Below are the code and all the weights of a small trained network. Each question names an input and a class and asks about switching units off, where a switched-off unit gives its printed mean instead of its output.

import numpy as np


def w(rows, s, z=0):
    codes = np.array(rows[::2]) - 128.0
    scale = np.full(codes.shape[1], s)
    scale[-1] = z or s
    return codes * scale


def f(y):
    return y / 2 * (1 + np.tanh(0.7978845608 * (y + 0.044715 * y**3)))


def log_softmax(a):
    a = a - a.max(-1, keepdims=True)
    return a - np.log(np.exp(a).sum(-1, keepdims=True))


def net(x, mask):
    res = np.array(x, float).reshape(1, 4) / 4 @ E
    y = f(res @ A[0][:, :-1].T + A[0][:, -1])
    res = res + np.where(mask, y, B[0][:, -1]) @ B[0][:, :-1]
    return log_softmax(res[-1] @ U[:, :-1].T + U[:, -1])


A, B = {}, {}
E = w([
[138,141,254,116,65],'x0',
[141,91,125,112,132],'x1',
[169,168,37,38,46],'x2',
[15,141,144,1,175],'x3',
],0.009)
A[0] = w([
[93,116,97,40,164,79],'neuron 1',
[148,84,171,140,184,60],'neuron 2',
[121,131,72,147,178,97],'neuron 3',
[45,83,174,80,213,124],'neuron 4',
[117,54,50,141,140,92],'neuron 5',
[141,109,112,178,79,2],'neuron 6',
[83,144,108,95,170,95],'neuron 7',
[132,156,96,116,76,16],'neuron 8',
[201,140,254,119,38,94],'neuron 9',
[179,117,129,172,114,41],'neuron 10',
[235,72,92,181,168,74],'neuron 11',
[82,121,145,80,143,27],'neuron 12',
[152,119,36,184,175,166],'neuron 13',
[109,152,141,89,154,9],'neuron 14',
[94,152,152,184,152,240],'neuron 15',
[94,118,146,191,205,17],'neuron 16',
[168,135,115,66,94,166],'neuron 17',
[160,182,103,88,83,28],'neuron 18',
[151,107,98,85,80,65],'neuron 19',
[148,178,138,199,110,136],'neuron 20',
[105,145,154,173,169,25],'neuron 21',
[81,61,185,159,159,62],'neuron 22',
[139,143,92,137,179,75],'neuron 23',
[44,106,119,128,79,11],'neuron 24',
],0.012,0.0074)
B[0] = w([
[131,163,125,177,75,217],'neuron 1',
[160,193,93,69,155,153],'neuron 2',
[112,189,243,76,157,174],'neuron 3',
[115,160,123,176,52,255],'neuron 4',
[115,149,195,67,161,185],'neuron 5',
[159,192,160,154,105,143],'neuron 6',
[138,146,157,154,77,184],'neuron 7',
[193,162,137,140,177,139],'neuron 8',
[22,143,162,73,165,224],'neuron 9',
[134,228,153,150,72,161],'neuron 10',
[168,166,152,182,35,218],'neuron 11',
[155,184,181,169,92,159],'neuron 12',
[12,120,135,56,133,248],'neuron 13',
[193,254,239,180,90,136],'neuron 14',
[130,135,14,86,126,222],'neuron 15',
[201,154,95,84,177,169],'neuron 16',
[128,150,54,125,183,197],'neuron 17',
[227,195,118,135,186,160],'neuron 18',
[185,165,99,80,166,157],'neuron 19',
[112,178,114,144,72,186],'neuron 20',
[174,173,118,98,171,141],'neuron 21',
[201,191,79,77,183,183],'neuron 22',
[132,135,207,84,135,145],'neuron 23',
[151,194,173,117,106,126],'neuron 24',
],0.0095,0.0098)
U = w([
[166,177,128,148,55,94],'0',
[200,163,73,95,173,89],'1',
[140,135,110,110,107,255],'2',
[100,157,180,86,152,84],'3',
[118,47,71,176,122,165],'4',
[202,43,223,178,145,77],'5',
[234,73,195,179,164,85],'6',
[251,76,225,148,154,90],'7',
],0.014,0.017)

Each question gives the input, the list of numbers given to net, and the class t.
The units are the neurons (one row each of A and B). Each row of codes is followed by its name. A weight is (code - 128) times the scale printed after its matrix; where a second scale follows, it is the last column's (A, B and U).
mask holds one flag per neuron, in row order. A switched-off neuron (its flag False) gives its mean, the last column of its row in B, instead of its output. The means were averaged over made-up inputs and are rounded, as every weight is.
A unit's drop is (log p(t) with every unit on - log p(t) with that unit switched off) / (log p(t) with every unit on - log p(t) with every unit switched off).
The circuit of an input: a set's keep is (log p(t) with only the set's units on - log p(t) with every unit switched off) / (log p(t) with every unit on - log p(t) with every unit switched off). Starting from the 12 units with the biggest drops (on a tie, the unit counted first), units are removed one at a time, each time the one whose removal leaves the highest keep (on an exact tie, the one counted first), for as long as the keep stays at least 0.8.
circuit, biggest first: the units of the circuit, biggest drop first
k most important neurons: the k neurons with the biggest drops, biggest first
drop when u is switched off: that unit's drop, to one decimal
input [-1,-1,-4,4], class 0: 4 most important neurons : (neuron 4; neuron 13; neuron 9; neuron 17)
input [8,-3,-7,-4], class 3: circuit, biggest first : (neuron 9)
input [4,-7,-4,-5], class 2: circuit, biggest first : (neuron 4; neuron 15)
input [2,5,5,4], class 1: circuit, biggest first : (neuron 17; neuron 13)
input [7,-5,-4,-6], class 3: 2 most important neurons : (neuron 9; neuron 4)
input [-6,1,-4,-3], class 3: circuit, biggest first : (neuron 13; neuron 3)
input [2,3,-7,6], class 1: 2 most important neurons : (neuron 22; neuron 16)
input [-7,-5,-1,-4], class 3: circuit, biggest first : (neuron 13; neuron 3)
input [2,4,-4,3], class 1: circuit, biggest first : (neuron 22; neuron 13)
input [-2,2,-4,4], class 0: 2 most important neurons : (neuron 4; neuron 13)
input [1,-3,-1,5], class 0: 3 most important neurons : (neuron 4; neuron 13; neuron 9)
input [8,-1,6,2], class 3: 2 most important neurons : (neuron 9; neuron 15)
input [3,-2,0,5], class 0: drop when neuron 20 is switched off : -0.1
input [-3,0,-6,2], class 1: drop when neuron 16 is switched off : 0.1
input [-8,2,3,7], class 3: circuit, biggest first : (neuron 3)
input [-7,-6,5,4], class 3: drop when neuron 3 is switched off : 0.3
input [5,-4,3,0], class 3: drop when neuron 15 is switched off : 0.2
